Below are the code and all the weights of a small trained network. Each question names an input and a class and asks about switching units off, where a switched-off unit gives its printed mean instead of its output.

import numpy as np


def w(rows, s, z=0):
    codes = np.array(rows[::2]) - 128.0
    scale = np.full(codes.shape[1], s)
    scale[-1] = z or s
    return codes * scale


def f(y):
    return y / 2 * (1 + np.tanh(0.7978845608 * (y + 0.044715 * y**3)))


def log_softmax(a):
    a = a - a.max(-1, keepdims=True)
    return a - np.log(np.exp(a).sum(-1, keepdims=True))


def net(x, mask):
    res = np.array(x, float).reshape(1, 2) / 4 @ E
    y = f(res @ A[0][:, :-1].T + A[0][:, -1])
    res = res + np.where(mask, y, B[0][:, -1]) @ B[0][:, :-1]
    return log_softmax(res[-1] @ U[:, :-1].T + U[:, -1])


A, B = {}, {}
E = w([
[207,162,202],'x0',
[157,10,151],'x1',
],0.011)
A[0] = w([
[210,165,204,98],'neuron 0',
[118,249,103,76],'neuron 1',
[104,128,162,142],'neuron 2',
[172,11,158,64],'neuron 3',
[151,144,187,101],'neuron 4',
[182,152,178,147],'neuron 5',
[73,96,20,96],'neuron 6',
[141,137,132,250],'neuron 7',
],0.016,0.012)
B[0] = w([
[44,141,139,226],'neuron 0',
[163,158,239,229],'neuron 1',
[138,135,110,137],'neuron 2',
[158,177,226,209],'neuron 3',
[92,138,150,165],'neuron 4',
[98,124,110,211],'neuron 5',
[54,139,132,204],'neuron 6',
[191,61,2,246],'neuron 7',
],0.046,0.012)
U = w([
[3,137,111,166],'0',
[181,151,184,4],'1',
[156,110,64,182],'2',
],0.018,0.004)

Each question gives the input, the list of numbers given to net, and the class t.
The units are the neurons (one row each of A and B). Each row of codes is followed by its name. A weight is (code - 128) times the scale printed after its matrix; where a second scale follows, it is the last column's (A, B and U).
mask holds one flag per neuron, in row order. A switched-off neuron (its flag False) gives its mean, the last column of its row in B, instead of its output. The means were averaged over made-up inputs and are rounded, as every weight is.
A unit's drop is (log p(t) with every unit on - log p(t) with that unit switched off) / (log p(t) with every unit on - log p(t) with every unit switched off).
The circuit of an input: a set's keep is (log p(t) with only the set's units on - log p(t) with every unit switched off) / (log p(t) with every unit on - log p(t) with every unit switched off). Starting from all 8 units, units are removed one at a time, each time the one whose removal leaves the highest keep (on an exact tie, the one counted first), for as long as the keep stays at least 0.8.
circuit, biggest first: the units of the circuit, biggest drop first
k most important neurons: the k neurons with the biggest drops, biggest first
drop of u: that unit's drop, to one decimal
input [-6,7], class 1: 3 most important neurons	(neuron 3; neuron 0; neuron 5)
input [4,-8], class 1: circuit, biggest first	(neuron 1)
input [3,2], class 2: circuit, biggest first	(neuron 6; neuron 1)
input [-6,-7], class 1: 2 most important neurons	(neuron 1; neuron 0)
input [8,8], class 0: 2 most important neurons	(neuron 0; neuron 1)
input [8,7], class 0: 2 most important neurons	(neuron 0; neuron 1)
input [-7,-8], class 1: 3 most important neurons	(neuron 1; neuron 0; neuron 5)
input [-3,3], class 2: circuit, biggest first	(neuron 0; neuron 1)
input [-2,6], class 1: drop of neuron 3	1.0
input [-5,8], class 1: drop of neuron 3	2.4
input [-3,6], class 1: drop of neuron 5	0.0
